Below are the code and all the weights of a small trained network. Each question names an input and a class and asks about switching units off, where a switched-off unit gives its printed mean instead of its output.

import numpy as np


def w(rows, s, z=0):
    codes = np.array(rows[::2]) - 128.0
    scale = np.full(codes.shape[1], s)
    scale[-1] = z or s
    return codes * scale


def f(y):
    return np.maximum(y, 0)


def log_softmax(a):
    a = a - a.max(-1, keepdims=True)
    return a - np.log(np.exp(a).sum(-1, keepdims=True))


def net(x, mask):
    res = np.array(x, float).reshape(1, 7) / 4 @ E
    y = f(res @ A[0][:, :-1].T + A[0][:, -1])
    res = res + np.where(mask, y, B[0][:, -1]) @ B[0][:, :-1]
    return log_softmax(res[-1] @ U[:, :-1].T + U[:, -1])


A, B = {}, {}
E = w([
[65,166,150,197,95,81,70,115,146],'x0',
[145,83,105,66,210,117,150,44,31],'x1',
[151,106,1,107,126,149,80,96,141],'x2',
[88,123,147,134,241,207,65,178,75],'x3',
[78,63,94,127,87,52,115,167,106],'x4',
[38,88,86,185,113,169,239,110,156],'x5',
[179,187,91,120,128,102,175,62,23],'x6',
],0.0085)
A[0] = w([
[76,155,107,75,207,106,115,180,65,164],'n1',
[144,138,138,135,246,204,36,110,98,253],'n2',
[133,119,154,74,127,177,153,107,175,215],'n3',
[166,178,127,79,157,143,69,129,149,201],'n4',
[109,122,170,110,180,97,146,150,110,221],'n5',
[106,95,98,139,193,148,184,159,98,138],'n6',
[115,172,201,158,97,133,99,196,120,207],'n7',
[58,159,154,200,137,167,93,179,157,138],'n8',
[125,125,82,203,120,123,79,76,136,117],'n9',
[85,122,112,130,151,206,176,78,127,127],'n10',
[61,154,132,195,74,119,161,135,61,193],'n11',
[219,128,130,31,132,76,104,90,152,209],'n12',
[123,40,70,109,175,156,93,159,1,195],'n13',
[52,84,153,184,96,112,157,168,177,195],'n14',
[140,42,124,158,122,142,64,140,163,198],'n15',
],0.0099,0.0042)
B[0] = w([
[129,116,176,159,130,135,158,201,173,196],'n1',
[224,181,170,65,80,114,94,178,91,248],'n2',
[254,151,158,120,146,78,72,180,136,181],'n3',
[183,157,120,95,147,80,58,191,112,202],'n4',
[138,129,159,108,61,122,99,147,158,183],'n5',
[141,104,154,177,154,155,177,181,223,183],'n6',
[62,147,157,91,31,162,130,172,177,221],'n7',
[103,168,177,118,82,178,109,92,63,217],'n8',
[193,149,78,113,121,150,76,94,126,169],'n9',
[216,19,188,112,107,73,161,225,122,186],'n10',
[115,97,106,85,108,104,192,25,192,196],'n11',
[153,127,79,164,110,20,112,143,176,234],'n12',
[175,66,76,194,80,61,198,164,194,238],'n13',
[119,151,199,76,92,203,122,79,161,236],'n14',
[139,136,167,141,104,84,95,194,134,192],'n15',
],0.0082,0.012)
U = w([
[163,166,136,116,153,108,39,144,86,171],'0',
[120,100,58,176,115,71,161,48,170,153],'1',
[99,65,107,131,179,175,104,132,26,4],'2',
[141,65,160,142,111,111,142,219,203,186],'3',
[106,84,111,151,237,170,102,126,47,14],'4',
[77,129,182,100,96,252,99,100,180,147],'5',
[84,115,103,176,219,172,131,145,74,24],'6',
],0.011,0.0034)

Each question gives the input, the list of numbers given to net, and the class t.
The units are the neurons (one row each of A and B). Each row of codes is followed by its name. A weight is (code - 128) times the scale printed after its matrix; where a second scale follows, it is the last column's (A, B and U).
mask holds one flag per neuron, in row order. A switched-off neuron (its flag False) gives its mean, the last column of its row in B, instead of its output. The means were averaged over made-up inputs and are rounded, as every weight is.
A unit's drop is (log p(t) with every unit on - log p(t) with that unit switched off) / (log p(t) with every unit on - log p(t) with every unit switched off).
The circuit of an input: a set's keep is (log p(t) with only the set's units on - log p(t) with every unit switched off) / (log p(t) with every unit on - log p(t) with every unit switched off). Starting from the 12 units with the biggest drops (on a tie, the unit counted first), units are removed one at a time, each time the one whose removal leaves the highest keep (on an exact tie, the one counted first), for as long as the keep stays at least 0.8.
circuit, biggest first: the units of the circuit, biggest drop first
unit that matters most: the unit with the biggest drop
top k neurons: the k neurons with the biggest drops, biggest first
drop when u is switched off: that unit's drop, to one decimal
input [1,2,0,3,-2,-7,-8], class 0: unit that matters most : n2
input [-3,-4,2,8,-1,-2,-6], class 0: circuit, biggest first : (n2, n8)
input [4,4,-7,-2,-2,-3,6], class 1: top 2 neurons : (n2, n11)
input [-6,-3,-7,0,0,-6,6], class 0: top 3 neurons : (n13, n6, n10)
input [7,8,-6,2,5,7,7], class 1: top 4 neurons : (n11, n2, n7, n15)
input [4,-2,-2,5,-8,1,6], class 0: top 2 neurons : (n2, n14)
input [2,-3,-2,7,-8,1,4], class 0: top 2 neurons : (n2, n13)
input [3,4,7,-6,-1,-7,8], class 1: top 2 neurons : (n12, n2)
input [-2,6,-1,6,-7,-4,0], class 3: top 2 neurons : (n13, n1)
input [2,-2,5,5,1,8,-3], class 5: top 2 neurons : (n14, n8)
input [-2,5,6,1,-8,1,6], class 3: top 2 neurons : (n13, n10)
input [4,2,1,1,-5,6,-4], class 5: top 2 neurons : (n13, n12)
input [2,4,1,3,-5,0,-7], class 0: drop when n11 is switched off : 0.1
input [6,-2,4,-5,-8,2,2], class 1: drop when n2 is switched off : 0.2
input [8,0,-2,4,-2,6,8], class 5: drop when n13 is switched off : 0.6
input [7,4,5,0,4,8,-7], class 5: circuit, biggest first : (n14)
input [3,1,8,6,-2,0,8], class 3: drop when n1 is switched off : 0.2
